Each row comes from the steps of one walk. Every step used is in the known rows, and no mark comes twice. Write the walk behind each row, first mark first.
In the rows, zero is written as 128.
Known rows:
kuzov > ratu: [120 121 134 127 112  70 123  83 160 101  84 114  92  94  82 128 114 122
 161 138 103 143 137 111 141 131 134 108 125 112 151 136 129  97 118]
ratu > kuzov > rufi > megivop > vepodov > dadene: [101 168  77 117 130  94 121 142 164 139 106 164  96 115 139 132  67 158
 154 131 147  95  97 114 145  72 106 154 123  99 120 160 175 153 158]
ratu > fiko > vepodov > dadene > reras: [112  93 110 139 125 120 135 212  96 196  84 133 113 138 142 149 146 101
 149  95 137 110  89 187 113 183 180 100 180 101 146 148 196 143 137]
ratu > fiko > vepodov > dapod > megivop > reras > dadene: [132 124 117 110 130 126 116 168 134 202  93 162 102 107 137 105 141 121
 142 121 132 136  96 173 122 161 158 133 156  87 130 151 175 164 159]
rufi > kuzov > ratu > fiko > vepodov > dadene > reras: [104 112  71 121 131  51 148 117 147 155  44 143 122 115 103 144  94 122
 145 137 141 124 127 139 145 137 115  94 134  99 126 166 228 167 125]
dadene > reras: [ 92 109 146 145  86 146 128 170 100 112 130 148 126 119 157 120 151 121
 133  92 120 133 147 138  96 152 151 135 164  83 140  92 148 128 107]
vepodov > rufi: [ 85 148 139 108 100 127 144 113 158  89 149 138  78 105 109 154  83 123
 135 163 128 135 120  87 175 102 136 131 124 107 128 148 119  83 135]
dapod > megivop > reras: [125 148 119 104 133 167  87 123 158 136 100 169 118 116 142  85 117 145
  85 107  95 169 123 131 126 110 126 148 154  90 130  77  89 145 143]
dapod > ratu: [118 137  57 116 128 135 136  66 167 126 100 127  87  99  62 123 117 103
 133 147  92 122 163 126 136 135 135 133 116 130 134 158 136 124 120]
megivop > reras > dadene: [128 158 185 110  64 141 113 117 130 107 107 130 107 177 180  99 155 103
 131 128 120 163  97 138  90 122 133 133 172 100 124  68  92 181 126]
rufi > megivop > vepodov > dadene: [ 92 104  69 141 124 123 146 163 159 159  86 128 151 129 150 130 131 156
 132 150 146 112  97 137 171 113 105 139 153 143 147 118 175 147 156]
rufi > kuzov > ratu > fiko > vepodov > dapod > reras > dadene: [114 136  77  98 126  53 150  84 178 159  48 154 119 108 101 120 100 137
 141 160 137 131 135 133 144 117  98 117 120  93 125 163 204 187 134]
ratu > kuzov > rufi > megivop > reras > dadene: [114 177 112 109 101  95 111 125 158 129 110 176  92 121 146 116  75 158
 136 120 144 113 110 117 112  65 106 168 117  82 117 135 146 169 153]
megivop > rufi > kuzov > ratu > fiko > vepodov: [160 171 111 134 166  84 136  40 144 132 101 108 101 105 109 134  67 109
 150 112 136  87 134 146 166 130 139 107 132 114 120 173 216 137 119]
fiko > vepodov > dapod > dadene > reras: [ 52 139 138 103 128 150 109 127 144 160 126 142  92 100 144 130 156 124
 186 174 113 148 118 109 137 141 173 119 150  71 152 147 181 166 156]
dapod > vepodov > kuzov > rufi > megivop > reras > dadene: [ 81 188  45 111 130 104 160  73 210 162 104 166  81  70 111 127 110 143
 131 196 145 123 104 102 175  91 133 132 141  94  84 141 162 181 164]
rufi > megivop: [106 101  86 140 115 115 138 148 147 151 109 153 148 111 123 120 123 166
  98 130 141 116 137 132 143  95 100 154 115 130 137 114 142 137 149]
megivop > vepodov > dadene > reras: [ 89 121 109 141 123 150 141 172 136 132  94 105 131 150 181 135 151 111
 179 140 132 121  82 139 155 165 148 108 197 125 146 116 183 147 127]
vepodov > dapod > reras > dadene: [ 87 141 127  73  68 125 145 121 183 116 133 163 101 113 165  73 155 148
 142 175  97 144 124 112 133 100  92 156 159  72 119 110  94 176 130]
fiko > vepodov: [ 91 147 144 131 166 149  96 124 110 179 115 131 113 131 121 156 141 113
 170 152 143 147 119 133 134 148 185 102 124 125 160 148 173 135 156]
vepodov > kuzov: [ 96 151  69 108 150 106 131 123 150 104 135 152 117 122 128 132  91 144
 123 177 125 128 103 101 168 125 118 111 105 109  83 142 169 130 163]
megivop > vepodov > dapod > reras: [105 169  99 107 141 151 130 122 174 146 133 141 112 108 148  90 138 140
 162 165 131 128 112 108 172 120 126 148 164 113 144 123 153 136 147]
megivop > rufi > kuzov > ratu > fiko: [173 164 105 132 153  79 145  41 150 115 105 106 106 105 111 125  62 116
 136 103 132  81 138 143 163 125 120 115 135 113 109 167 201 135 108]
ratu > fiko > vepodov > rufi > megivop > luti: [117 119 107 140 142 127 121 179 111 190  93 141 107 112 108 150 100 107
 138 113 162 116 119 166 153 133 176 128 149 116 149 169 182 110 153]
vepodov > kuzov > luti: [ 98 151  48 112 142 105 141 115 124  84 120 139 124 146 135 138 108 122
 127 197 118 133  98  81 151  96 137  88 160 104 108 155 180 101 164]
dapod > dadene > reras: [ 85 106 142 122  73 153 148 139 152  95 103 108 124 132 167 136 156 127
 117 102  83 122 134 128  81 139 151 138 191  65 149  81 136 186 104]
kuzov > ratu > fiko > vepodov > dadene > reras: [103  94 124 136 105  66 128 148 136 147  53 120  82 100  94 142 128 103
 172 111 108 132 112 152 126 173 171  88 165  88 166 148 181 108 121]
rufi > luti: [145 129  77 144 150 142 120 131 105 152 116 119 175 179 143 131 116 103
 144 159 135 141 149 113 152  89 104  90 155 152  99 124 137 154  75]
dapod > vepodov > kuzov: [104 172  24 114 174 123 151  99 189 175 118 159 100  78  95 132 115 136
 123 190 141 121 118 113 186 120 137 132 132 125  71 164 183 157 167]
fiko > vepodov > dapod > ratu > kuzov: [ 73 164  86  95 163 138  94 103 152 179 122 164  71  84  94 121 122 119
 192 190 119 145 134 111 161 132 160 130 109  98 133 195 197 142 171]

Write each row's walk:
[ 82 143 117 134  95  87 150  86 166 122 122 144  97  73 113 139  93 165
 138 136 144 104 121  93 141  67 116 124 113  87 157 126 112 124 127] => kuzov > rufi > megivop
[132 141  53 120 146  96 157  91 118 127  85 135 159 153 126 137 110 118
 116 167 153 126 136  99 130  76 102 105 154 129 125 169 202 149 134] => rufi > kuzov > luti
[ 97 142  95 104 110  66 162  85 181 103 101 149  81  88  76 157  49 128
 133 165 140 127 130  87 189  96 111 123 109  98 118 177 177 103 135] => vepodov > rufi > kuzov > ratu > fiko
[109 109  93 151 126 141 111 156 119 136  87 129 158 124 137 111 105 137
 114 130 156 130 160 139 156  70 107 160 145 143 135 123 122 131 140] => rufi > megivop > luti
[111 138  99 126 125  97 129 156 131 190  89 155 100 119 128 140 112 129
 136 124 152 116  84 162 126 144 167 109 142  87 134 144 193 157 164] => ratu > fiko > vepodov > kuzov > rufi > megivop > reras > dadene
[127 129  48 126 148 129 134  99 151 182  80 136  79  94  50 134 117  93
 139 123 105 111 149 162 126 164 170 123 127 123 149 179 178 125 134] => dapod > ratu > fiko > vepodov
[ 73 153 139  93 140 154  90 117 154 173 111 165  96  98 148 106 148 131
 178 188 117 176 110 119 150 132 156 127 136  82 139 142 154 171 169] => fiko > vepodov > dapod > megivop > reras > dadene
[ 56 177  88  95 142 127  92  90 160 177 120 179  48  77  96 115 111 131
 189 186 124 142 123  95 159 100 157 130 115  76 142 176 181 141 175] => fiko > vepodov > dapod > ratu > kuzov > rufi > megivop > reras
[106 174  96 124 158 135 147  95 173 132 118 129 116 114 122 149  80 126
 157 175 166 124 112  97 201 117 129 133 127 138 135 160 199 122 150] => megivop > vepodov > rufi > kuzov
[ 95 174  49 109 152 120 172  79 206 169 112 161  86  66  77 149  92 127
 125 189 157 121 137  98 201  93 127 147 130 125  91 182 178 150 149] => dapod > vepodov > rufi > kuzov
[ 68 153  97 102 157 141 106  92 150 174 125 152  75  82  91 123 137 115
 194 196 117 148 133 107 163 140 164 116 115 102 145 184 180 135 161] => fiko > vepodov > dapod > ratu
[116 120 127 129 120  65 127 114 154 145  70 126  68  82  65 149 100 106
 167 126 118 134 121 135 149 153 172  99 134  97 164 165 171  84 134] => kuzov > ratu > fiko > vepodov > rufi
[100 176  77 106 128  98 121 119 185 136 119 171  91  90 134 118  68 172
 150 139 137  94 113  97 143  62 101 172 119  78 119 163 175 167 163] => ratu > kuzov > rufi > megivop > vepodov > dapod > dadene
[104 103 124 125 103  68 132 125 159 142  67 127  73  74  89 129 130 114
 173 119  97 134 125 136 125 161 168 108 159  65 162 151 180 121 126] => kuzov > ratu > fiko > vepodov > dapod > dadene > reras
[128 142 140 100 107 164  99 117 170 130  83 160 129 128 168  84 131 139
  95 122  93 177 115 143 113 118 119 151 159  86 129  72  84 182 138] => dapod > megivop > reras > dadene
[115 179  82 123 140  98 112 129 163 146 118 171 100 101 125 126  62 163
 144 121 156  97 117 111 140  70 113 166 108 101 124 158 175 144 161] => ratu > kuzov > rufi > megivop > vepodov
[131 113 124 137 130  63 121 117 144 158  62 121  85  90  71 141 116 108
 165 114 118 131 124 147 131 160 169  98 136 105 166 158 174 100 131] => kuzov > ratu > fiko > vepodov
[ 52 180 111 113 170 118 104  94 138 151 121 145  84 106 115 167  97 130
 180 191 145 138  96  93 162 125 182  77 105  92 139 161 189 131 171] => fiko > vepodov > kuzov > rufi
[111 133  59 113 139  55 137 114 165 106  95 146  93  97  91 131  78 138
 133 160 113 125 104 111 169 141 127  97 114  94  96 158 185 107 155] => vepodov > kuzov > ratu > fiko
[115 165  95 139 154 159 132 112 154 136 125 113 127 136 133 148  91 105
 175 180 155 132 117  95 202 109 141 115 157 150 134 144 173 110 122] => megivop > vepodov > rufi > luti
[113 160  18 120 166  85 156  94 202 176  89 158  83  56  70 132 106 128
 132 177 132 118 117 122 186 131 145 124 137 116  80 176 192 144 162] => dapod > vepodov > kuzov > ratu > fiko
[112 119  78 151 141 132 137 142 158 166 103 140 156 112 132 122 124 163
 121 137 157 115 125 133 165 108 113 156 127 146 151 116 174 137 159] => rufi > megivop > vepodov
[158 172 114 130 153  84 138  23 155  98 112 104 105 107 115 125  63 117
 144 123 128  91 144 127 170 115 117 112 128 115 111 160 191 135 108] => megivop > rufi > kuzov > ratu
[ 82 156 146 126  63  92 142  82 167 109 112 143  86  99 138 126 105 153
 138 139 140 122 107  97 122  65 119 128 135  74 154  97  95 148 126] => kuzov > rufi > megivop > reras > dadene
[ 65 159 103 115 173 107  96 100 141 151  98 139  88 109  99 160 106 124
 181 190 128 152 107 105 167 146 182  79 105 104 139 163 203 120 174] => fiko > vepodov > kuzov > ratu
[108 124 123 130 106  66 121 119 155 150  65 140  64  87  71 136 100 117
 151 119 122 137 114 132 147 134 168 108 142  88 166 143 165  85 143] => kuzov > ratu > fiko > vepodov > rufi > megivop > reras
[ 97 144 107 118 128 151 138 124 177 127 127 123 114  98 162 103 146 136
 180 163 121 125 110 105 162 139 134 146 174  96 139 133 181 161 142] => megivop > vepodov > dapod > dadene > reras
[106 167 121 130 144 151 138 110 166 124 131 118 103 111 126 147  97 118
 167 165 152 127 105 100 191 127 152 132 143 137 147 146 168  98 149] => megivop > vepodov > rufi
[144 132  71 119 167 110 132 140 124 198  97 153 111  99 121 117 114 115
 140 125 138 109 115 158 144 140 156 118 164  92 133 191 219 137 155] => ratu > fiko > vepodov > dapod > megivop > rufi > kuzov > luti
[ 47 178 121 112 139 116 108  95 145 152 108 152  85 120 136 154 107 134
 173 194 146 148  87 103 152 115 173  90 118  82 143 134 182 158 177] => fiko > vepodov > kuzov > rufi > megivop > reras > dadene
[124 134  79 115 142  56 144  64 166 126  69 138 130 107  88 132  81 139
 130 157 139 132 147 106 153 105  86 111  98 121 117 163 193 157 124] => rufi > kuzov > ratu
